Below is a small trained network, with its code and all its weights. Each question gives an input and a class and asks what happens when units are switched off, that is, made to give their printed mean instead of their output.

import numpy as np


def w(rows, s, z=0):
    codes = np.array(rows[::2]) - 128.0
    scale = np.full(codes.shape[1], s)
    scale[-1] = z or s
    return codes * scale


def norm(h):
    return h / np.sqrt((h * h).mean(-1, keepdims=True) + 1e-5)


def f(y):
    return y / 2 * (1 + np.tanh(0.7978845608 * (y + 0.044715 * y**3)))


def log_softmax(a):
    a = a - a.max(-1, keepdims=True)
    return a - np.log(np.exp(a).sum(-1, keepdims=True))


def net(x, mask):
    res = np.array(x, float).reshape(1, 3) / 4 @ E
    u = 0
    for l in range(4):
        y = f(norm(res) @ A[l][:, :-1].T + A[l][:, -1])
        res = res + np.where(mask[u : u + 5], y, B[l][:, -1]) @ B[l][:, :-1]
        u += 5
    return log_softmax(norm(res)[-1] @ U[:, :-1].T + U[:, -1])


A, B = {}, {}
E = w([
[117,93,74,161,192,128,73,61],'x0',
[113,149,194,151,144,2,111,164],'x1',
[66,169,82,38,156,129,139,158],'x2',
],0.012)
A[0] = w([
[74,123,127,36,239,97,64,82,74],'0.n0',
[138,90,221,174,90,76,161,39,2],'0.n1',
[89,167,179,130,79,21,1,172,61],'0.n2',
[105,78,142,94,211,145,228,78,94],'0.n3',
[147,113,66,158,185,151,208,138,90],'0.n4',
],0.0077,0.003)
B[0] = w([
[103,30,184,64,118,122,215,162,236],'0.n0',
[182,87,1,196,111,103,246,175,180],'0.n1',
[164,105,95,86,146,165,55,126,254],'0.n2',
[106,206,69,119,103,93,169,38,145],'0.n3',
[186,200,127,172,157,146,116,157,149],'0.n4',
],0.0083,0.0058)
A[1] = w([
[148,166,132,124,136,2,52,228,135],'1.n0',
[156,73,222,103,41,127,167,102,10],'1.n1',
[8,99,132,111,126,144,77,83,177],'1.n2',
[213,69,149,104,126,130,117,160,250],'1.n3',
[79,73,54,102,159,105,48,174,15],'1.n4',
],0.0077,0.0012)
B[1] = w([
[113,183,142,187,122,215,98,62,254],'1.n0',
[67,192,120,160,163,83,111,214,157],'1.n1',
[176,113,135,102,144,117,150,200,177],'1.n2',
[84,102,122,104,53,177,52,48,210],'1.n3',
[144,176,254,120,127,46,156,140,199],'1.n4',
],0.0093,0.0054)
A[2] = w([
[49,132,116,108,126,111,139,105,56],'2.n0',
[180,98,113,170,46,2,149,162,95],'2.n1',
[171,112,175,147,61,175,136,181,4],'2.n2',
[67,121,119,89,245,66,146,81,47],'2.n3',
[91,202,150,114,91,128,97,131,96],'2.n4',
],0.0091,0.0011)
B[2] = w([
[166,104,147,143,100,58,72,155,153],'2.n0',
[124,87,71,154,230,181,161,135,206],'2.n1',
[20,213,111,56,159,66,70,158,203],'2.n2',
[146,128,196,14,55,176,83,254,253],'2.n3',
[122,220,176,162,53,144,125,58,217],'2.n4',
],0.009,0.0039)
A[3] = w([
[109,90,122,119,99,197,137,114,6],'3.n0',
[125,102,153,100,152,56,95,101,108],'3.n1',
[2,52,157,78,232,113,133,210,63],'3.n2',
[106,187,103,43,129,122,231,110,97],'3.n3',
[179,104,93,44,114,144,136,88,230],'3.n4',
],0.0089,0.0013)
B[3] = w([
[89,162,129,139,173,88,8,180,170],'3.n0',
[118,104,147,108,96,117,171,136,148],'3.n1',
[196,166,70,90,86,92,157,156,253],'3.n2',
[141,33,137,214,170,88,135,71,233],'3.n3',
[183,100,126,169,180,152,79,112,218],'3.n4',
],0.012,0.0052)
U = w([
[190,24,56,205,234,166,69,84,207],'0',
[240,62,150,8,129,66,122,249,136],'1',
[150,35,238,160,131,39,174,50,1],'2',
[111,138,29,159,122,109,227,247,46],'3',
[80,232,197,124,61,127,41,143,169],'4',
],0.011,0.0039)

Each question gives the input, the list of numbers given to net, and the class t.
The units are the neurons (one row each of A and B). Each row of codes is followed by its name. A weight is (code - 128) times the scale printed after its matrix; where a second scale follows, it is the last column's (A, B and U).
mask holds one flag per neuron, layer by layer. A switched-off neuron (its flag False) gives its mean, the last column of its row in B, instead of its output. The means were averaged over made-up inputs and are rounded, as every weight is.
A unit's drop is (log p(t) with every unit on - log p(t) with that unit switched off) / (log p(t) with every unit on - log p(t) with every unit switched off).
The circuit of an input: a set's keep is (log p(t) with only the set's units on - log p(t) with every unit switched off) / (log p(t) with every unit on - log p(t) with every unit switched off). Starting from the 12 units with the biggest drops (on a tie, the unit counted first), units are removed one at a time, each time the one whose removal leaves the highest keep (on an exact tie, the one counted first), for as long as the keep stays at least 0.8.
units of the circuit, in order: the units of the circuit, biggest drop first
unit that matters most: the unit with the biggest drop
k most important neurons: the k neurons with the biggest drops, biggest first
top k neurons in layer l: the k neurons of layer l with the biggest drops, biggest first
drop of u: that unit's drop, to one decimal
input [-7,-8,-1], class 4: 2 most important neurons : 0.n1, 1.n1
input [-7,5,-6], class 4: top neuron in layer 0 : 0.n0
input [-6,6,-7], class 3: 4 most important neurons : 0.n1, 2.n1, 2.n2, 1.n1
input [-3,5,8], class 4: 3 most important neurons : 1.n0, 2.n4, 2.n1
input [-5,7,-8], class 0: units of the circuit, in order : 0.n1, 2.n1
input [-8,8,-8], class 4: top 2 neurons in layer 0 : 0.n0, 0.n2
input [-8,-3,-5], class 3: 3 most important neurons : 1.n0, 0.n2, 2.n1
input [-1,8,-2], class 4: 3 most important neurons : 1.n0, 0.n2, 3.n3
input [-8,-3,5], class 2: 2 most important neurons : 3.n3, 2.n3
input [0,2,-5], class 0: 2 most important neurons : 0.n1, 0.n0
input [-7,-4,3], class 2: top 2 neurons in layer 1 : 1.n0, 1.n3
input [-1,8,-7], class 0: 2 most important neurons : 0.n1, 2.n1
input [-7,-8,4], class 0: drop of 3.n3 : 0.4
input [-6,4,-3], class 4: unit that matters most : 1.n0
input [7,-5,8], class 1: drop of 2.n3 : 0.2
input [8,0,4], class 1: drop of 1.n2 : 0.0
input [-6,-8,5], class 0: drop of 3.n3 : 0.1
